Here is a tiny trained network, its code and every weight. The questions are about switching its units off for an input and a target symbol, where a switched-off unit gives its printed mean instead of its output.

import numpy as np


def w(rows, s, z=0):
    codes = np.array(rows[::2]) - 128.0
    scale = np.full(codes.shape[1], s)
    scale[-1] = z or s
    return codes * scale


def f(y):
    return y / 2 * (1 + np.tanh(0.7978845608 * (y + 0.044715 * y**3)))


def softmax(a):
    e = np.exp(a - a.max(-1, keepdims=True))
    return e / e.sum(-1, keepdims=True)


def log_softmax(a):
    a = a - a.max(-1, keepdims=True)
    return a - np.log(np.exp(a).sum(-1, keepdims=True))


def net(x, mask):
    ids = ['ΘΛΠΦαεψ'.index(c) for c in x.split()]
    T = len(ids)
    res = E[ids] + P[:T]
    u = 0
    for l in range(2):
        q, k, v = (res @ M[l].T for M in (Q, K, V))
        z = softmax(np.where(np.tri(T) > 0, q @ k.T / 2**0.5, -1e9)) @ v
        res = res + np.where(mask[u], z, O[l][:, -1]) @ O[l][:, :-1]
        u += 1
        y = f(res @ A[l][:, :-1].T + A[l][:, -1])
        res = res + np.where(mask[u : u + 4], y, B[l][:, -1]) @ B[l][:, :-1]
        u += 4
    return log_softmax(res[-1] @ U[:, :-1].T + U[:, -1])


Q, K, V, O, A, B = {}, {}, {}, {}, {}, {}
E = w([
[102,153,185,163,57],'Θ',
[158,166,249,82,82],'Λ',
[62,64,149,20,134],'Π',
[16,23,92,103,118],'Φ',
[234,64,225,187,182],'α',
[224,23,74,192,115],'ε',
[89,201,36,53,175],'ψ',
],0.015)
P = w([
[53,138,181,32,101],'0',
[61,104,153,67,104],'1',
[75,104,131,84,111],'2',
[83,92,124,88,147],'3',
[89,82,112,99,167],'4',
[94,75,104,112,182],'5',
[84,89,127,127,249],'6',
[96,72,83,155,236],'7',
[105,74,92,160,255],'8',
[133,71,108,159,251],'9',
],0.008)
Q[0] = w([
[225,255,155,242,74],'0.h1',
[67,251,144,120,81],'0.h1',
],0.0097)
K[0] = w([
[131,120,204,85,8],'0.h1',
[60,238,137,1,76],'0.h1',
],0.009)
V[0] = w([
[167,122,1,166,124],'0.h1',
[182,147,133,62,172],'0.h1',
],0.01)
O[0] = w([
[69,112,125,251,109,120],'0.h1',
[234,69,90,230,204,248],'0.h1',
],0.011,0.0015)
A[0] = w([
[193,157,168,194,113,19],'0.n1',
[95,134,56,101,248,255],'0.n2',
[211,74,165,150,129,142],'0.n3',
[130,66,147,132,150,141],'0.n4',
],0.011,0.0032)
B[0] = w([
[60,176,66,35,153,148],'0.n1',
[118,83,44,126,7,254],'0.n2',
[2,102,93,199,168,219],'0.n3',
[127,177,84,136,207,209],'0.n4',
],0.009,0.0086)
Q[1] = w([
[1,84,108,80,193],'1.h1',
[187,173,149,58,106],'1.h1',
],0.0068)
K[1] = w([
[45,54,2,197,148],'1.h1',
[117,58,163,97,152],'1.h1',
],0.0076)
V[1] = w([
[116,120,132,46,169],'1.h1',
[30,224,2,51,56],'1.h1',
],0.0071)
O[1] = w([
[231,153,255,143,222,109],'1.h1',
[239,253,100,105,30,248],'1.h1',
],0.008,0.014)
A[1] = w([
[53,111,119,154,167,186],'1.n1',
[254,101,67,160,135,254],'1.n2',
[144,159,141,157,234,7],'1.n3',
[159,183,154,194,169,206],'1.n4',
],0.0089,0.0027)
B[1] = w([
[156,58,221,139,69,214],'1.n1',
[35,190,166,107,236,246],'1.n2',
[146,114,20,163,76,150],'1.n3',
[161,154,1,154,201,144],'1.n4',
],0.0095,0.013)
U = w([
[138,115,121,141,167,95],'Θ',
[145,126,124,149,132,40],'Λ',
[58,88,139,56,172,126],'Π',
[220,80,67,96,61,95],'Φ',
[179,17,2,60,202,137],'α',
[47,88,176,142,139,253],'ε',
[96,164,71,170,141,131],'ψ',
],0.0061,0.0034)

Each question gives the input, a string of symbols that net reads in full, and the target symbol t.
The units are the heads (2 rows each of Q, K, V and O) and the neurons (one row each of A and B). Each row of codes is followed by its name. A weight is (code - 128) times the scale printed after its matrix; where a second scale follows, it is the last column's (O, A, B and U).
mask holds one flag per unit, layer by layer, with each layer's heads first. A switched-off unit (its flag False) gives its mean, the last column of its rows in O or B, instead of its output. The means were averaged over made-up inputs and are rounded, as every weight is.
A unit's drop is (log p(t) with every unit on - log p(t) with that unit switched off) / (log p(t) with every unit on - log p(t) with every unit switched off).
The circuit of an input: a set's keep is (log p(t) with only the set's units on - log p(t) with every unit switched off) / (log p(t) with every unit on - log p(t) with every unit switched off). Starting from all 10 units, units are removed one at a time, each time the one whose removal leaves the highest keep (on an exact tie, the one counted first), for as long as the keep stays at least 0.8.
circuit, biggest first: the units of the circuit, biggest drop first
unit that matters most: the unit with the biggest drop
top k neurons: the k neurons with the biggest drops, biggest first
drop when u is switched off: that unit's drop, to one decimal
input Φ Φ α Λ α, target α: top 3 neurons : 1.n3, 0.n4, 0.n1
input Π Λ ε α Λ Π Θ α, target α: top 4 neurons : 0.n1, 0.n4, 1.n3, 1.n2
input ψ ε Π ε Π Π ψ ψ Λ, target ψ: circuit, biggest first : 0.n2, 1.h1, 1.n2
input Θ Θ α ε α ψ α Π ε, target ε: top neuron : 0.n3
input Λ Λ Φ α Θ Φ, target α: circuit, biggest first : 0.h1, 1.n1, 0.n2
input Λ α α Π, target α: circuit, biggest first : 0.n3, 0.h1, 1.n2, 1.h1
input Λ α α ε ψ ψ Π Π, target ψ: top 3 neurons : 0.n2, 1.n2, 1.n1
input ε Π Π Φ ε Φ, target ε: circuit, biggest first : 0.h1, 1.h1, 0.n3, 1.n1
input Φ Φ α ε ψ Θ, target Φ: top 2 neurons : 1.n2, 0.n4
input ψ Φ ε ψ ψ Π Φ, target ψ: top 4 neurons : 0.n2, 1.n1, 1.n2, 0.n4
input ε ε Λ, target Π: top 4 neurons : 0.n3, 0.n2, 1.n3, 1.n4
input Λ Θ ψ ψ ε Λ α ε Θ Π, target ε: circuit, biggest first : 0.h1, 1.h1
input Π Π ψ ε ψ Π Π, target ψ: top 3 neurons : 0.n2, 1.n1, 1.n2
input ε ψ ε, target ψ: unit that matters most : 0.n2
input ψ Λ Φ ε Π Θ Λ ε Π ε, target ε: circuit, biggest first : 1.h1, 1.n1, 0.h1
input Λ Π ε Π Λ α Λ, target α: top 2 neurons : 1.n2, 0.n1
input Θ Θ α α α Θ Π, target α: top 3 neurons : 0.n3, 1.n2, 0.n2
input Π ψ ε ψ Φ, target ψ: circuit, biggest first : 0.n2, 1.h1, 1.n2
input Φ Λ Φ, target Φ: circuit, biggest first : 0.h1, 1.h1
input ε Π ε ε ε Π ε ε Φ, target ε: top 2 neurons : 0.n3, 1.n1
input Θ ψ ψ ε ε ε Π, target ε: unit that matters most : 0.n3
input ψ Λ Φ Θ Φ, target Φ: top 2 neurons : 1.n2, 0.n2
input Θ Λ Π Φ Π, target Φ: drop when 1.n3 is switched off : 0.0
input ε ψ ψ Λ, target ψ: drop when 0.n2 is switched off : 0.9
input Λ Λ ε Θ, target α: drop when 1.n3 is switched off : 0.1
input Π ε Θ Π Λ ε Θ α, target ε: drop when 1.n3 is switched off : -0.1
input ε ε Θ, target Π: top neuron : 0.n2
